Below are the code and all the weights of a small trained network. Each question names an input and a target symbol and asks about switching units off, where a switched-off unit gives its printed mean instead of its output.

import numpy as np


def w(rows, s, z=0):
    codes = np.array(rows[::2]) - 128.0
    scale = np.full(codes.shape[1], s)
    scale[-1] = z or s
    return codes * scale


def softmax(a):
    e = np.exp(a - a.max(-1, keepdims=True))
    return e / e.sum(-1, keepdims=True)


def log_softmax(a):
    a = a - a.max(-1, keepdims=True)
    return a - np.log(np.exp(a).sum(-1, keepdims=True))


def net(x, mask):
    ids = ['ΔΞΠΦαβεθμσψω'.index(c) for c in x.split()]
    T = len(ids)
    res = E[ids] + P[:T]
    u = 0
    for l in range(3):
        r = res
        for j in range(3):
            rows = slice(2 * j, 2 * j + 2)
            q, k, v = (r @ M[l][rows].T for M in (Q, K, V))
            z = softmax(np.where(np.tri(T) > 0, q @ k.T / 2**0.5, -1e9)) @ v
            o = O[l][rows]
            res = res + np.where(mask[u + j], z, o[:, -1]) @ o[:, :-1]
        u += 3
    return log_softmax(res[-1] @ U[:, :-1].T + U[:, -1])


Q, K, V, O = {}, {}, {}, {}
E = w([
[96,197,118],'Δ',
[102,149,148],'Ξ',
[86,167,168],'Π',
[102,185,107],'Φ',
[97,153,62],'α',
[112,173,88],'β',
[52,87,106],'ε',
[138,172,75],'θ',
[133,174,80],'μ',
[161,207,96],'σ',
[186,123,64],'ψ',
[103,86,253],'ω',
],0.018)
P = w([
[8,239,63],'0',
[34,232,50],'1',
[59,219,45],'2',
[68,209,58],'3',
[75,206,81],'4',
[87,192,90],'5',
[101,181,106],'6',
[109,175,123],'7',
[120,170,149],'8',
[129,167,173],'9',
[157,146,184],'10',
[145,148,211],'11',
[137,166,254],'12',
],0.0071)
Q[0] = w([
[217,183,68],'L0H0',
[194,169,82],'L0H0',
[158,133,100],'L0H1',
[88,253,86],'L0H1',
[26,69,206],'L0H2',
[115,138,60],'L0H2',
],0.013)
K[0] = w([
[5,120,147],'L0H0',
[72,135,143],'L0H0',
[154,109,63],'L0H1',
[217,138,157],'L0H1',
[21,31,109],'L0H2',
[160,73,108],'L0H2',
],0.017)
V[0] = w([
[195,63,96],'L0H0',
[153,152,128],'L0H0',
[250,204,168],'L0H1',
[85,89,40],'L0H1',
[1,75,155],'L0H2',
[220,157,115],'L0H2',
],0.0061)
O[0] = w([
[123,115,149,1],'L0H0',
[105,123,111,125],'L0H0',
[104,191,115,188],'L0H1',
[91,91,153,138],'L0H1',
[99,9,1,105],'L0H2',
[142,118,83,127],'L0H2',
],0.0076,0.0053)
Q[1] = w([
[107,36,122],'L1H0',
[98,42,126],'L1H0',
[166,154,68],'L1H1',
[45,107,151],'L1H1',
[106,141,60],'L1H2',
[150,78,246],'L1H2',
],0.012)
K[1] = w([
[71,124,88],'L1H0',
[75,155,85],'L1H0',
[254,144,110],'L1H1',
[131,105,67],'L1H1',
[151,130,8],'L1H2',
[41,66,239],'L1H2',
],0.014)
V[1] = w([
[207,52,150],'L1H0',
[25,191,123],'L1H0',
[143,128,159],'L1H1',
[151,204,30],'L1H1',
[149,158,2],'L1H2',
[187,156,109],'L1H2',
],0.0082)
O[1] = w([
[255,34,23,29],'L1H0',
[14,201,252,217],'L1H0',
[45,108,148,108],'L1H1',
[212,70,23,246],'L1H1',
[86,118,37,214],'L1H2',
[129,50,103,167],'L1H2',
],0.0051,0.012)
Q[2] = w([
[105,94,167],'L2H0',
[151,125,116],'L2H0',
[173,173,60],'L2H1',
[169,197,87],'L2H1',
[179,51,246],'L2H2',
[187,122,151],'L2H2',
],0.011)
K[2] = w([
[96,165,105],'L2H0',
[131,148,152],'L2H0',
[248,184,153],'L2H1',
[228,94,196],'L2H1',
[75,65,189],'L2H2',
[96,68,100],'L2H2',
],0.011)
V[2] = w([
[106,128,254],'L2H0',
[193,169,195],'L2H0',
[176,201,236],'L2H1',
[201,163,113],'L2H1',
[123,158,96],'L2H2',
[204,87,179],'L2H2',
],0.0093)
O[2] = w([
[1,22,43,129],'L2H0',
[137,122,26,81],'L2H0',
[7,175,117,118],'L2H1',
[163,209,113,111],'L2H1',
[179,108,190,186],'L2H2',
[60,213,114,9],'L2H2',
],0.0065,0.016)
U = w([
[146,125,159,151],'Δ',
[126,122,121,95],'Ξ',
[110,123,120,58],'Π',
[145,115,50,155],'Φ',
[170,136,144,201],'α',
[151,122,162,53],'β',
[164,68,149,146],'ε',
[147,126,144,128],'θ',
[168,136,134,113],'μ',
[248,148,117,75],'σ',
[112,252,93,51],'ψ',
[91,132,131,9],'ω',
],0.016,0.011)

Each question gives the input, a string of symbols that net reads in full, and the target symbol t.
The units are the heads (2 rows each of Q, K, V and O). Each row of codes is followed by its name. A weight is (code - 128) times the scale printed after its matrix; where a second scale follows, it is the last column's (O and U).
mask holds one flag per head, layer by layer. A switched-off head (its flag False) gives its mean, the last column of its rows in O, instead of its output. The means were averaged over made-up inputs and are rounded, as every weight is.
A unit's drop is (log p(t) with every unit on - log p(t) with that unit switched off) / (log p(t) with every unit on - log p(t) with every unit switched off).
The circuit of an input: a set's keep is (log p(t) with only the set's units on - log p(t) with every unit switched off) / (log p(t) with every unit on - log p(t) with every unit switched off). Starting from all 9 units, units are removed one at a time, each time the one whose removal leaves the highest keep (on an exact tie, the one counted first), for as long as the keep stays at least 0.8.
circuit, biggest first: the units of the circuit, biggest drop first
unit that matters most: the unit with the biggest drop
which heads matter: for each layer, one digit per head in row order, 1 if its drop is at least 0.15 and else 0, layers parted by /
input ε Δ σ μ Δ α ε σ Ξ, target ε: which heads matter => 001 / 000 / 010
input ω σ σ σ Φ θ ψ ε ψ σ ψ σ σ, target σ: which heads matter => 010 / 110 / 100
input σ σ ψ σ σ σ ε μ σ σ ε ψ σ, target σ: which heads matter => 000 / 110 / 100
input ε ω σ Π ε, target ε: which heads matter => 001 / 000 / 010
input ψ ψ ψ θ, target σ: circuit, biggest first => [L1H0, L2H0]
input ε σ μ σ Δ α β ε Π σ ε ψ, target σ: circuit, biggest first => [L1H0, L0H2]
input σ Π ε μ σ σ Π, target ε: which heads matter => 001 / 100 / 010
input α σ σ ω μ μ Δ ψ ψ Ξ ω Δ β, target Φ: circuit, biggest first => [L1H0, L1H2, L2H0]
input ε Δ Δ Δ α ε σ α σ Δ, target ψ: unit that matters most => L2H1
input ε σ θ Ξ ε α σ σ μ ω θ ω σ, target Φ: which heads matter => 010 / 101 / 100
input Δ σ Δ θ θ σ Δ, target ψ: circuit, biggest first => [L0H2, L2H1]
input σ Π μ α β Δ σ ω ε σ ψ β, target σ: circuit, biggest first => [L1H0, L2H1]
input σ σ ω σ, target Φ: circuit, biggest first => [L2H0, L1H2]
input σ Ξ Δ Δ Δ ε μ α ω Δ α, target Φ: circuit, biggest first => [L1H0, L2H0]
input Φ σ μ, target ψ: which heads matter => 001 / 100 / 010
input α ω ψ, target Φ: circuit, biggest first => [L1H2, L2H0]
input σ ψ ε Δ ε ε ω α, target Φ: circuit, biggest first => [L1H0, L1H2, L2H0]
input ε Δ σ θ ε ε ε μ σ σ, target ψ: circuit, biggest first => [L2H1, L0H2]
input ω Δ Δ, target Φ: circuit, biggest first => [L1H2, L2H0]
input ω σ θ, target Φ: circuit, biggest first => [L2H0, L1H2]
input σ α σ ε ε σ ψ Φ μ, target σ: unit that matters most => L1H0
input ε μ Π σ μ μ ω ψ σ Ξ, target ε: unit that matters most => L0H2
input σ σ σ Π μ ψ ε ψ ε σ ψ σ θ, target σ: which heads matter => 000 / 100 / 100
input ε σ μ σ ω θ, target Φ: which heads matter => 010 / 111 / 100
